Here is a tiny trained network, its code and every weight. The questions are about switching its units off for an input and a class, where a switched-off unit gives its printed mean instead of its output.

import numpy as np


def w(rows, s, z=0):
    codes = np.array(rows[::2]) - 128.0
    scale = np.full(codes.shape[1], s)
    scale[-1] = z or s
    return codes * scale


def norm(h):
    return h / np.sqrt((h * h).mean(-1, keepdims=True) + 1e-5)


def f(y):
    return y / 2 * (1 + np.tanh(0.7978845608 * (y + 0.044715 * y**3)))


def log_softmax(a):
    a = a - a.max(-1, keepdims=True)
    return a - np.log(np.exp(a).sum(-1, keepdims=True))


def net(x, mask):
    res = np.array(x, float).reshape(1, 4) / 4 @ E
    u = 0
    for l in range(4):
        y = f(norm(res) @ A[l][:, :-1].T + A[l][:, -1])
        res = res + np.where(mask[u : u + 8], y, B[l][:, -1]) @ B[l][:, :-1]
        u += 8
    return log_softmax(norm(res)[-1] @ U[:, :-1].T + U[:, -1])


A, B = {}, {}
E = w([
[208,3,129,162,160,112,172,77,133,140],'x0',
[192,143,102,222,201,241,69,186,232,30],'x1',
[129,110,165,69,99,56,143,185,183,49],'x2',
[96,46,159,124,188,118,66,175,80,140],'x3',
],0.006)
A[0] = w([
[215,56,127,208,181,49,171,38,123,112,67],'L0N1',
[95,59,195,71,94,109,158,165,229,84,14],'L0N2',
[12,227,105,145,113,95,35,136,178,164,40],'L0N3',
[100,96,196,103,97,43,160,195,204,82,111],'L0N4',
[70,42,124,148,174,104,67,253,6,111,40],'L0N5',
[240,224,118,104,69,134,166,90,133,119,5],'L0N6',
[155,186,33,171,44,99,213,118,144,113,16],'L0N7',
[158,174,135,214,137,180,140,118,35,250,146],'L0N8',
],0.0053,0.0026)
B[0] = w([
[142,154,225,137,99,154,122,68,54,45,251],'L0N1',
[240,254,135,168,122,133,66,152,92,131,188],'L0N2',
[219,102,245,169,136,129,183,42,1,47,215],'L0N3',
[150,207,37,127,95,138,126,175,121,199,245],'L0N4',
[129,167,214,66,145,171,87,85,212,182,226],'L0N5',
[126,115,213,80,220,155,41,146,145,146,181],'L0N6',
[129,99,243,80,175,94,105,89,186,236,188],'L0N7',
[156,136,77,135,146,24,135,178,140,154,247],'L0N8',
],0.0081,0.0033)
A[1] = w([
[128,201,96,94,47,237,82,90,79,139,128],'L1N1',
[137,140,111,82,156,144,132,84,53,78,148],'L1N2',
[79,109,194,91,148,175,135,108,235,160,184],'L1N3',
[158,134,175,152,56,190,132,120,214,173,112],'L1N4',
[139,69,140,105,133,139,182,73,149,116,208],'L1N5',
[28,92,100,89,82,45,229,155,126,127,91],'L1N6',
[138,131,13,158,215,143,64,2,69,183,18],'L1N7',
[116,111,218,97,157,170,115,152,171,181,5],'L1N8',
],0.0062,0.0022)
B[1] = w([
[127,31,125,155,58,77,143,23,155,95,238],'L1N1',
[126,108,142,154,63,211,93,164,151,132,215],'L1N2',
[29,113,150,54,227,131,88,134,208,146,255],'L1N3',
[89,108,115,9,163,179,164,105,133,167,221],'L1N4',
[103,88,150,15,107,117,63,76,173,48,204],'L1N5',
[39,96,139,178,165,130,183,180,191,155,230],'L1N6',
[218,199,96,94,77,129,91,151,133,151,200],'L1N7',
[95,132,78,92,221,52,107,2,47,156,211],'L1N8',
],0.0059,0.0023)
A[2] = w([
[144,143,121,92,143,193,89,122,223,128,161],'L2N1',
[94,175,181,105,115,181,139,75,31,2,36],'L2N2',
[134,104,37,172,188,187,179,170,141,32,45],'L2N3',
[193,64,106,118,158,60,144,144,187,128,4],'L2N4',
[215,189,24,135,134,78,142,205,74,144,158],'L2N5',
[216,74,100,156,186,105,153,110,112,160,106],'L2N6',
[154,64,157,143,113,78,170,118,83,106,33],'L2N7',
[118,97,41,114,158,177,92,152,144,61,144],'L2N8',
],0.0066,0.0016)
B[2] = w([
[48,160,154,117,128,73,151,123,78,215,250],'L2N1',
[139,55,142,135,135,216,217,90,40,37,254],'L2N2',
[2,16,128,141,134,106,148,133,126,175,199],'L2N3',
[128,234,216,95,39,174,99,180,47,113,129],'L2N4',
[229,109,85,193,27,108,79,197,195,185,245],'L2N5',
[165,192,161,44,86,162,171,201,155,86,162],'L2N6',
[54,52,87,209,83,201,64,97,91,45,168],'L2N7',
[103,129,85,118,77,61,224,127,136,112,176],'L2N8',
],0.0059,0.0037)
A[3] = w([
[9,44,74,101,121,123,135,108,133,108,141],'L3N1',
[30,53,81,172,164,126,254,169,156,159,103],'L3N2',
[73,206,141,163,145,100,188,218,46,142,252],'L3N3',
[67,61,112,153,73,44,124,76,154,172,32],'L3N4',
[156,73,87,196,189,103,26,72,106,171,35],'L3N5',
[166,102,165,136,116,203,138,101,58,15,42],'L3N6',
[59,126,156,143,92,83,107,37,161,203,157],'L3N7',
[96,66,84,170,93,126,43,83,218,137,27],'L3N8',
],0.0066,0.0016)
B[3] = w([
[140,163,110,191,101,60,175,183,154,146,198],'L3N1',
[57,107,2,112,140,79,168,180,140,113,198],'L3N2',
[172,56,142,168,89,176,106,107,88,87,185],'L3N3',
[104,106,71,196,170,140,144,182,156,101,185],'L3N4',
[155,218,185,102,103,180,127,125,188,146,135],'L3N5',
[130,88,119,127,84,149,149,57,50,98,253],'L3N6',
[96,140,113,112,175,189,107,145,180,75,237],'L3N7',
[89,127,156,135,141,21,204,125,79,117,124],'L3N8',
],0.0085,0.0053)
U = w([
[144,78,181,144,97,190,157,50,13,6,158],'0',
[69,171,200,25,251,124,88,98,183,175,172],'1',
[217,180,90,173,50,108,85,224,162,173,177],'2',
[33,76,16,179,157,108,188,208,156,82,3],'3',
],0.013,0.0018)

Each question gives the input, the list of numbers given to net, and the class t.
The units are the neurons (one row each of A and B). Each row of codes is followed by its name. A weight is (code - 128) times the scale printed after its matrix; where a second scale follows, it is the last column's (A, B and U).
mask holds one flag per neuron, layer by layer. A switched-off neuron (its flag False) gives its mean, the last column of its row in B, instead of its output. The means were averaged over made-up inputs and are rounded, as every weight is.
A unit's drop is (log p(t) with every unit on - log p(t) with that unit switched off) / (log p(t) with every unit on - log p(t) with every unit switched off).
The circuit of an input: a set's keep is (log p(t) with only the set's units on - log p(t) with every unit switched off) / (log p(t) with every unit on - log p(t) with every unit switched off). Starting from the 12 units with the biggest drops (on a tie, the unit counted first), units are removed one at a time, each time the one whose removal leaves the highest keep (on an exact tie, the one counted first), for as long as the keep stays at least 0.8.
units of the circuit, in order: the units of the circuit, biggest drop first
top k neurons: the k neurons with the biggest drops, biggest first
top k neurons in layer l: the k neurons of layer l with the biggest drops, biggest first
input [-8,-8,7,-7], class 0: top 2 neurons : (L0N3; L0N5)
input [1,-2,-7,-8], class 1: units of the circuit, in order : (L0N7)
input [-4,-1,-6,-1], class 2: top 3 neurons : (L0N8; L2N5; L0N1)
input [5,-8,-8,1], class 2: units of the circuit, in order : (L1N7; L0N8)
input [-1,-2,-4,4], class 1: top 2 neurons : (L0N5; L0N4)
input [6,3,0,8], class 1: top 2 neurons : (L0N5; L0N3)
input [4,-5,-3,-6], class 1: top 3 neurons in layer 0 : (L0N7; L0N3; L0N6)
input [-2,-7,-7,5], class 2: top 2 neurons : (L1N7; L0N8)
input [-7,-8,4,5], class 3: units of the circuit, in order : (L1N6; L3N4)
input [1,-3,5,3], class 2: top 2 neurons : (L0N4; L0N2)
input [-6,-1,6,1], class 0: top 4 neurons : (L0N3; L0N8; L2N2; L1N1)
input [-7,2,7,-8], class 1: top 3 neurons : (L0N7; L0N1; L0N6)
input [-6,6,3,-5], class 0: top 4 neurons : (L0N3; L0N5; L1N6; L2N2)
input [-7,-8,0,1], class 3: top 4 neurons : (L1N6; L0N1; L0N2; L3N2)
input [-8,8,-5,5], class 0: top 3 neurons in layer 1 : (L1N6; L1N3; L1N4)
input [-5,7,-3,7], class 1: units of the circuit, in order : (L0N5)
input [5,-6,-4,3], class 3: top 2 neurons : (L0N3; L0N2)
input [1,-5,-4,1], class 3: top 4 neurons : (L1N6; L0N2; L0N4; L0N6)
input [3,-8,-7,7], class 3: top 2 neurons : (L0N2; L0N6)
input [4,8,-7,1], class 3: top 4 neurons in layer 0 : (L0N2; L0N4; L0N3; L0N7)
input [-8,8,6,-4], class 0: top 2 neurons : (L0N3; L0N8)
input [-5,-2,-7,-3], class 2: units of the circuit, in order : (L0N8)
input [-6,4,3,-5], class 0: top 2 neurons in layer 0 : (L0N3; L0N5)
input [5,6,0,4], class 3: top 2 neurons in layer 3 : (L3N2; L3N1)
input [-1,0,7,7], class 1: top 2 neurons in layer 0 : (L0N5; L0N8)
input [1,0,-8,-7], class 2: top 2 neurons in layer 0 : (L0N8; L0N5)
input [-6,-7,2,-5], class 3: top 2 neurons in layer 2 : (L2N4; L2N6)
input [-5,-8,-2,-2], class 3: top neuron in layer 1 : (L1N6)
